[128 = 0]

[ 96 124 167 100  84 142 100 166 136 123 143  95 111 135 102 156 136 125
 148 138 133 110 155 139 122 133 127 175 110 114 130 133 147 114  95  96
 125 176 101 164 155 128 160  88 142 160 149 122 116 118 137 116 214 133
 156 147 124 121 163  92 125 130 173  95  97 153 148] -> lc > th
[112 119 157 113 115 133  90 155 133 119 132 105 149 153 126 143 106 114
 134 105 117 133 143 133 110 139 146 127 119 115 119 140 135 109 104 134
 122 154 114 139 142 126 159  78 133 162 126 127 127 128 128 129 214 144
 136 136 128  91 162  94  95 136 130 106 104 142 141] -> lc > th
[125 128 142 123 116 147 123 160 155 122 143 125 147 156 174 128 120 116
 145 134 120 121 140 156 131 127 116 130 126 111 116 132 135 123 129 134
 106 159 124 141 114 146 146 109 137 169 134 117 122 134 142 133 190 121
 124 129 109 138 187 103 128 141 136 131 129 168 148] -> lc > Cl
[131 107 117 123 109 115 141 108 127 121 132 150 138 106 145 105 125 131
 129 152 109 116 129 114 125 131 148  80 120 126 132 145 123 148 174 144
 103 129 129 120 100 153 104 142 133 123 121 116 122 152 121 128 115 145
 132  93 131 137 142 124 104 139 104 140 120 110 149] -> ds > ft
[113 133 159 114 103 150 124 167 160 120 151 119 127 151 157 141 141 107
 148 124 125 118 155 159 132 136 124 164 127 118 122 133 135 131 108 135
 138 152 105 138 132 149 144  90 133 159 138 113 125 123 127 133 190 117
 111 158 117 125 182 109 134 141 150 117 120 163 153] -> lc > Cl
[ 99 145 155 105  92 138 104 150 143 114 134 100 169 129 147 143 105 105
 151 131 137 140 133 133 113 125 150 112 111 117 119 141 137 131 133 125
 107 158 120 148 129 103 133  80 150 162 126 104 122 128 128 124 230 166
 136 125 149 128 202  81 100 141 120 111  90 138 164] -> lc > th
[115 121 166 124 108 127 111 144 137 126 131 106 154 155 114 138  93 105
 133 101 122 126 136 109 119 141 151 110 110  99 123 142 120 115 103 136
 128 160 109 132 138 126 147  62 144 147 121 123 121 122 132 135 219 189
 149 109 131  77 188  66  60 152 124 105  89 152 147] -> lc > th
[133 156 150 113  93 153 144 147 200 153 162 110  58 122 156 141 158 108
 144 158 147  87 121 154 183 129 111 180 167 121 128 130 129 124  68 154
 177 159 104 141  87 139  88 114 139 104 131 105 157 152 144 137 152 100
 117 164  82 185 174 120 130 122 208 126 156 171 163] -> Dz > dm
[138 139 107 114  98 142 142 130 136 129 149 158 128 150 197 113 152 152
 139 183 116 110 132 145 132 112 134 127 124 121 133 139 135 167 170 138
 104 147 142 128  76 115 104 168 127 142 137 117 109 167 152  95 170 112
 112 133 123 179 153 113 158 122 129 136 140 132 165] -> ds > ft
[140 167  97 127 117 152 153 117 127 117 129 166 162 147 217 112 143 149
 138 183 138 134 103 141 116 103 141 115 123 127 128 131 150 194 194 146
 110 114 159  87  65  56  81 183 137 142 134 105  93 154 157  95 168 115
  95 135 164 181 181 100 161 110  97 178 139 120 156] -> ds > ft
[122 127 143 161 129 122 133 123 140 131 135 139 149 164 129 131  94 118
 131 110  96 137 132 113 116 137 139 129 109 107 116 136 121 133 129 137
 108 139 130 134 124 143 155  84 134 147 124 116 131 132 110 140 187 157
 141 108 137  57 188  82 102 140 116 114  66 135 138] -> lc > Cl
[126  87 158 134 118 109 111 140 128 127 131 119 119 154  81 139 110 128
 133 109  99 100 164 115 121 154 122 135 104 112 124 135 125  84  84 114
 112 154 102 172 152 200 172  92 128 136 127 141 136 122 118 146 138 157
 172  94  93  77 144 110  73 152 147  98 105 140 126] -> lc > Cl
[108 166 165 117  93 148 110 154 166 128 142 120 143 161 187 148 131 106
 151 119 146 136 135 160 107 132 145 170 129 110 126 133 135 123  93 126
 126 157 118 140 127  81 154  89 141 162 143 121 128 135 131 116 244 133
 105 162 136 135 200 100 136 144 139 121  96 166 159] -> lc > th
[119 134 128  92 103 147 124 159 158 116 161 117 153 116 176 128 124 114
 141 182 140 106 116 154 142 113 115 125 142 121 133 140 123 138 173 127
 108 172 135 133  94 146  92 146 130 146 132 111 121 126 163 127 164 120
 133 109 114 202 183 107 120 137 137 154 162 135 148] -> ds > hj
[105  98 153 124 118 103 101 128 123 124 129  89 156 138  90 148  89 106
 131 102 112 124 144 118  94 144 136  93 107 119 114 143 112  96 129 120
 110 139 115 162 155 190 161  79 139 149 118 124 130 114 112 147 177 175
 162  95 140  78 150 107  77 139 118 108 101 122 136] -> lc > th
[117 125 136 131 124 137 124 150 158 121 142 132 145 155 152 116 100 113
 137 133 104 128 130 146 128 139 121 140 123 109 117 131 121 136 138 143
 105 162 120 132 120 155 141  97 126 155 122 108 141 135 138 142 186 136
 137 115 120 110 188  83 111 139 140 122  94 144 140] -> lc > Cl
[121 159 120 183 113 138 172 117 168 158 147 121 180 130 185 150 126  97
 117 171 141 150  82 100 144 117 134 164 138 119 102 121 105 121  96 136
 151 113 181 129  74  34 128  84 135 101 115 104 136 102 140 140 176 151
 132 135 148 102 221  69 133 130 114 140  89 137 141] -> Tn > Nz
[131  71 157  77  84 116 103 168 119 120 171  99 121 140 116 143 125 148
 130 162 120  69 174 153 124 130 113 101 130 124 150 145 102  89 162  97
 115 193 108 160 151 252 119 157 123 134 141 143 107  98 162 130 134 141
 162  77  84 166 104 161  85 151 155 131 215 125 157] -> ds > hj
[131 156 126 121 111 151 136 135 169 141 149 124 130 136 190 129 140 123
 141 119 145 127 122 147 156 110 123 143 147 122 134 129 137 141 132 137
 120 159 138 122  83  89  98 137 133 141 130 116 119 150 152 111 184 116
 112 130 122 198 174 112 145 134 145 149 136 150 152] -> ds > hj
[135 132 151 115  78 138 127 145 144 117 148 146 116 150 168 133 137 139
 138 176 122  93 138 143 125 129 136 139 123 118 135 144 120 139 128 131
 129 147 118 139  98 151 111 155 136 129 133 120 128 136 137 120 155 128
 139 112 116 157 178 116 102 138 143 146 160 134 153] -> ds > hj
[153 127 111 144 105 108 153  79 133 132 127 154 165 167 214 127 138 139
 133 167  98 122 109 124 102 127 170  68 106 126 104 147 134 167 163 157
 102  95 158 119  56 113  98 148 145 130 104 102 101 165 116 108 177 161
 113 112 145 115 173 109 122 129  88 157 121 126 165] -> ds > ft
[146 133 129 120 125 145 150 149 159 134 136 114  77 131 161 134 174 123
 135 161 142 110 126 152 162 129 116 171 145 142 114 126 153 129  67 153
 182 119 108 128  89 105 102 132 132 115 124 112 131 134 143 129 132  91
 103 181  95 151 161 122 152 108 189 135 152 160 139] -> Dz > Tt
[156 150 122 172 138 123 166  95 168 156 138 127 133 161 201 133 122 110
 122 138 115 128  98 124 140 132 145 128 147 131 102 130 119 130  98 187
 164  91 150 115  63 108 106 113 132 103 105 108 145 139 121 152 148 137
 105 155 127  99 189 107 132 125 129 152 127 141 140] -> Dz > Tt
[165 134 116 174 150 132 170  88 166 160 114 149  76 142 139 113 143 124
 137  99 115 117 122 107 177 139 123 117 148 140 111 126 136 144  88 169
 158 120 122 106  90  82  85 115 127 105 114 126 128 159 119 138 104 127
  96 126 101 126 128 137 127 137 146 126 108 153 139] -> Dz > dm
[142  91 118 111 126 116 128 128 116 116 136 141 119 130 135 122 126 149
 126 183 100 101 134 135 117 139 133 101 108 123 114 143 143 122 133 133
  89 127 120 151  93 183 130 153 128 131 115 125 129 150 129 123 120 129
 165 102 107 134 143 116  98 121 144 141 146 114 127] -> ds > ft
[131 115 120 177 126 103 161 104 130 151 138 129 160 145 139 143 121 114
 106 151 112 132 103  91 122 133 133 116 124 121 102 127  96 106 107 136
 145 100 169 134 101 118 153 103 126  96 113 127 134 101 127 152 122 167
 149 105 134  54 163  97 102 132  97 136 116 111 124] -> Tn > Nz
[129 119 144 142 104 126 119 123 156 148 145 128 134 175 158 143 109 118
 139 101  85 121 139 127 110 144 144 118 124 116 111 143 119 123 119 152
 114 162 128 134 112 145 150  75 134 158 123 124 134 152 120 127 223 160
 121 117 117  80 164 103 112 143 133 110  77 151 165] -> lc > Cl
[132 134 107 157 121 133 156 128 153 150 150 118 159 135 170 137 129 102
 113 157 142 136  90 115 150 120 121 153 150 138 107 123 110 125 121 142
 165 134 165 110  90  72 121 100 121 114 120 124 115  99 165 145 159 140
 123 148 126 116 154  98 139 122 120 132 131 133 132] -> Tn > Nz
[136 125 133 103 104 140 138 155 148  93 141 153 143 127 169 112 132 134
 136 186 131 106 135 149 141 132 126 117 117 126 128 141 142 162 149 143
 105 137 117 124  88 159  87 157 133 138 122 107 123 136 143 132 119 114
 131 107 117 186 209 112  97 141 133 151 160 134 147] -> ds > hj
[168  94 117 163 166 111 170  99 148 152 122 124 110 153 128 114 120 121
 112 122  99 106 112 109 153 148 129  85 135 136  98 130 131 121  93 181
 157  97 125 125  72 186 100 113 132 101  90 118 137 154 121 165  91 142
 133 110  99  79 154 108  85 119 147 131 138 136 128] -> Dz > Tt
[132 123 140 148 102 117 140 107 162 149 145 151 112 165 139 140 127 123
 143  95  68 113 154 124 123 149 145 111 120 118 153 144 112 142 137 163
 116 156 120 135 121 161 139  82 127 137 128 119 143 158 101 139 181 153
 115 112 114  78 148 119 107 150 128 105  79 145 167] -> lc > Cl
[105 152 128 130 144 130 133 129 149 142 138  86 146 114 121 134  95 106
 118 139 138 146  96 123 136 125 126 143 144 122 132 122 107 111 126 130
 137 134 135 133 116 130 133 105 139 120 120 117 152 115 137 156 152 137
 149 118 147 127 170  96 120 110 140 143 116 118 115] -> Tn > lz
[140 162 122 141 121 132 154 100 130 128 113 148 158 163 220 124 138 144
 130 170 128 136 110 132 111 112 160 112 112 117 118 141 152 170 136 151
 115  94 153 110  57  58 105 161 142 134 118 103 112 161 129  99 193 134
 108 141 157 147 198  98 147 115 108 165 122 124 149] -> ds > ft
[ 99 123 141 114 118 136 103 147 137 121 131 119 107 123  74 128 104 125
 141  98 113 128 143 129 131 133 125 127 116 111 132 135 139 141 141 118
 107 175  98 138 161 165 137  90 134 155 134 126 132 142 121 127 170 142
 148 117 132 129 132 101 108 128 151  97  78 129 138] -> lc > th
[160 105 132 130 122 108 151 109 143 152 139 127  85 158 125 142 135 126
 114 131  97  92 120 122 133 149 151 108 141 140 112 137 113 122  85 182
 185 111 108 126  94 186 108 107 130  94 110 124 143 134 117 146 121 149
 128 137  99  71 131 132  86 116 156 119 156 124 139] -> Dz > Tt
[128  97 124 162  91  99 144 113 156 183 186  95 135 152 150 177  97 114
 102 162  88 115 100  96 123 143 148 156 145 105 105 133  69  69  91 144
 161 161 167 154  89 143 169  77 116  98 113 125 159 103 144 150 184 180
 170 115 115  41 158  82  95 117 138 122 124 115 145] -> Tn > Nz
[176 176 111 171 152 142 197  88 147 138 103 170 195 219 252 110 132 136
 135 159 118 136 112 146 110 109 147  98 118 127 104 129 155 211 159 183
 119  80 158  95  27  87  71 168 160 144 111  87  86 164 133 112 212 122
  69 135 170 124 251  87 171 124  85 181 135 156 164] -> ds > hj

[120  81 103 122 139 124 130 110 136 124 141 154 111 146  98 162 103 138
 100 145 105 104 146 100 141  38 126 133 172 143 118 109 177 121 113 127
 127 115 156 152 139 111  93 164 107 112 138  97 116 154 109 125 126 124
 140 120 113  13 137 134 127  93 148 155 120 140 126] -> <30> > (66)
[113  94  63 107 127 120 115 121 132 134 133 155 116 143  84 157  99 132
 104 132 123 114 147 104  98  74 130 135 164 163 123  96 148 119 114 119
 107 114 161 126 145 120 118 157 115 110 161 115 104 143 106 132 133 138
 141 137 140   8 144 143 131  97 159 140 134 115 108] -> <30> > (56)
[123 124 155  96 143 135 124 135 133 148 100  90 129 125 147 111 169 134
 126 123 126 138 106 115 103 172 126 132 137 114 145 106 154 143 139 127
 167 144 130 144  50 134 169 105 115 112 106 148 100 138 132 134 136 100
 106  54 131 117 135 146 136 165 127 123 130 153 148] -> <29> > (62)
[141 119 185 109 135 135 127 129 116 136 125 113 132 119 154 109 150 145
 133 137 121 136 111 116 156 146 119 154 123 103 136 131 147 135 122 130
 170 136 116 146  94 119 131 110 122 126  96 127 116 144 129 133 120 124
 119  80  99 141 133 137 124 139 119 133 119 154 147] -> <29> > (62)
[124 128 174 122 139 143 135 128 121 135 158  98 139 108 147 111 171 141
 122 129 107 139 120 126 169 145 128 127 145 116 134 142 146 125 142 135
 159 137 123 143  51 132 136 132 111 144 107 178 105 132 145 125 125 117
 115  50 111 161  95 142 125 147 112 119 134 142 156] -> <29> > (61)
[136 137 208 115 149 138 120 132 124 132 127 111 128 111 141 110 167 142
 132 140 113 136 110 118 184 149 115 137 121 106 126 146 149 132 129 129
 168 147 110 150  63 124 149 123 124 129 107 134 110 136 139 142 128 124
 101  63 112 191 128 134 124 148 113 130 124 155 152] -> <29> > (62)
[131 142 209 138 163 142 120 122 105 128 157 119 124 113 134 137 149 153
 120 157  93 130 144  91 233  84 126 156 135 114 117 169 144 113 115 130
 153 132 109 156  93 110 103 163 128 162  93 102 120 155 125 142 112 150
 117  42  96 153 137 150 135 111  93 159 122 181 148] -> <29> > (62)
[142 136 200 132 165 138 115 126 109 128 130 115 131 112 150 120 153 150
 132 141  95 132 120 105 194 133 123 146 114  97 127 153 139 115 106 140
 163 133 106 159  68 128 138 127 124 137  95 125  94 146 128 141 121 133
 115  56 115 152 138 137 121 135 114 135 125 170 150] -> <29> > (62)
[137 150 172 137 155 142 133 124 117 124 139 106 138 105 138 124 166 142
 121 136 110 131 139 118 188 133 126 137 116 120 119 172 137 119 126 124
 139 133 121 142  69 134 149 151 126 139 101 135 119 157 121 119 116 132
 116  44 120 145 119 132 121 140 111 121 131 141 137] -> <29> > (62)
